Here is a tiny trained network, its code and every weight. The questions are about switching its units off for an input and a class, where a switched-off unit gives its printed mean instead of its output.

import numpy as np


def w(rows, s, z=0):
    codes = np.array(rows[::2]) - 128.0
    scale = np.full(codes.shape[1], s)
    scale[-1] = z or s
    return codes * scale


def f(y):
    return y / 2 * (1 + np.tanh(0.7978845608 * (y + 0.044715 * y**3)))


def log_softmax(a):
    a = a - a.max(-1, keepdims=True)
    return a - np.log(np.exp(a).sum(-1, keepdims=True))


def net(x, mask):
    res = np.array(x, float).reshape(1, 5) / 4 @ E
    y = f(res @ A[0][:, :-1].T + A[0][:, -1])
    res = res + np.where(mask, y, B[0][:, -1]) @ B[0][:, :-1]
    return log_softmax(res[-1] @ U[:, :-1].T + U[:, -1])


A, B = {}, {}
E = w([
[124,135,146,124,135,110,139,127],'x0',
[147,128,135,126,140,128,132,131],'x1',
[176,114,164,158,75,75,161,2],'x2',
[127,172,96,90,160,145,83,76],'x3',
[159,147,59,209,127,97,135,137],'x4',
],0.0095)
A[0] = w([
[90,140,122,134,199,162,109,166,26],'N1',
[89,42,158,161,19,138,186,204,108],'N2',
[81,173,101,74,225,115,111,206,68],'N3',
[149,112,143,116,151,157,32,106,57],'N4',
[139,112,138,138,57,72,136,14,51],'N5',
[157,253,95,33,172,164,30,52,150],'N6',
[104,132,113,126,158,160,90,205,82],'N7',
[97,52,208,51,150,178,38,162,117],'N8',
[100,205,83,195,120,66,161,148,99],'N9',
[106,103,227,25,60,173,109,73,78],'N10',
[143,214,62,167,203,116,114,156,203],'N11',
[117,106,174,145,119,93,136,47,2],'N12',
],0.0081,0.0038)
B[0] = w([
[155,73,73,92,241,115,141,68,166],'N1',
[51,147,214,145,162,215,160,2,223],'N2',
[155,28,109,122,158,166,141,120,230],'N3',
[175,153,98,185,143,100,231,156,132],'N4',
[131,41,3,17,166,161,146,128,239],'N5',
[27,165,214,144,91,200,180,77,254],'N6',
[199,32,88,61,147,230,132,120,203],'N7',
[192,166,90,236,25,102,87,165,241],'N8',
[131,99,151,163,72,78,34,176,181],'N9',
[237,131,97,208,104,23,97,219,224],'N10',
[149,132,187,136,49,98,58,120,217],'N11',
[149,107,91,91,203,149,108,141,170],'N12',
],0.0078,0.0062)
U = w([
[174,129,129,132,89,134,105,95,253],'0',
[190,73,23,28,251,144,109,120,2],'1',
[230,158,97,241,72,31,5,152,84],'2',
[54,210,238,126,178,187,255,37,127],'3',
],0.0054,0.0055)

Each question gives the input, the list of numbers given to net, and the class t.
The units are the neurons (one row each of A and B). Each row of codes is followed by its name. A weight is (code - 128) times the scale printed after its matrix; where a second scale follows, it is the last column's (A, B and U).
mask holds one flag per neuron, in row order. A switched-off neuron (its flag False) gives its mean, the last column of its row in B, instead of its output. The means were averaged over made-up inputs and are rounded, as every weight is.
A unit's drop is (log p(t) with every unit on - log p(t) with that unit switched off) / (log p(t) with every unit on - log p(t) with every unit switched off).
The circuit of an input: a set's keep is (log p(t) with only the set's units on - log p(t) with every unit switched off) / (log p(t) with every unit on - log p(t) with every unit switched off). Starting from all 12 units, units are removed one at a time, each time the one whose removal leaves the highest keep (on an exact tie, the one counted first), for as long as the keep stays at least 0.8.
circuit, biggest first: the units of the circuit, biggest drop first
most important unit: the unit with the biggest drop
k most important neurons: the k neurons with the biggest drops, biggest first
drop of u: that unit's drop, to one decimal
input [-6,0,5,5,-7], class 2: most important neuron => (N10)
input [6,5,7,-4,-2], class 1: circuit, biggest first => (N5; N12)
input [8,1,-3,-2,-7], class 2: 2 most important neurons => (N8; N10)
input [-3,0,4,1,4], class 1: circuit, biggest first => (N5; N8)
input [-6,-5,-3,-4,-7], class 2: 2 most important neurons => (N8; N10)
input [3,5,-5,-6,-6], class 2: 3 most important neurons => (N8; N6; N5)
input [-7,-4,3,-5,2], class 3: 3 most important neurons => (N2; N10; N8)
input [-2,2,3,5,-7], class 2: 3 most important neurons => (N10; N8; N2)
input [7,3,-2,4,-4], class 2: 4 most important neurons => (N8; N2; N10; N5)
input [7,-3,-8,-8,2], class 1: 3 most important neurons => (N7; N6; N3)
input [6,-1,-2,-6,0], class 3: circuit, biggest first => (N2; N10)
input [-6,-4,-3,-5,-7], class 2: 4 most important neurons => (N8; N10; N6; N5)
input [-8,3,-5,-7,-7], class 2: 3 most important neurons => (N8; N6; N10)
input [1,-6,-5,8,1], class 3: 2 most important neurons => (N6; N10)
input [-2,4,5,6,-3], class 3: 2 most important neurons => (N6; N8)
input [-2,-2,-5,-8,5], class 3: most important unit => N2
input [-3,0,1,7,-8], class 2: 3 most important neurons => (N10; N8; N2)
input [6,-2,5,1,-4], class 1: 4 most important neurons => (N5; N8; N12; N11)
input [4,3,-4,-3,-8], class 2: drop of N10 => 0.2
input [-1,0,5,-1,-1], class 1: drop of N5 => 0.4
input [-7,4,4,4,-8], class 2: circuit, biggest first => (N10)
input [-4,-3,6,-3,-8], class 2: drop of N10 => 1.2
input [-7,0,7,1,-3], class 1: drop of N12 => 0.1
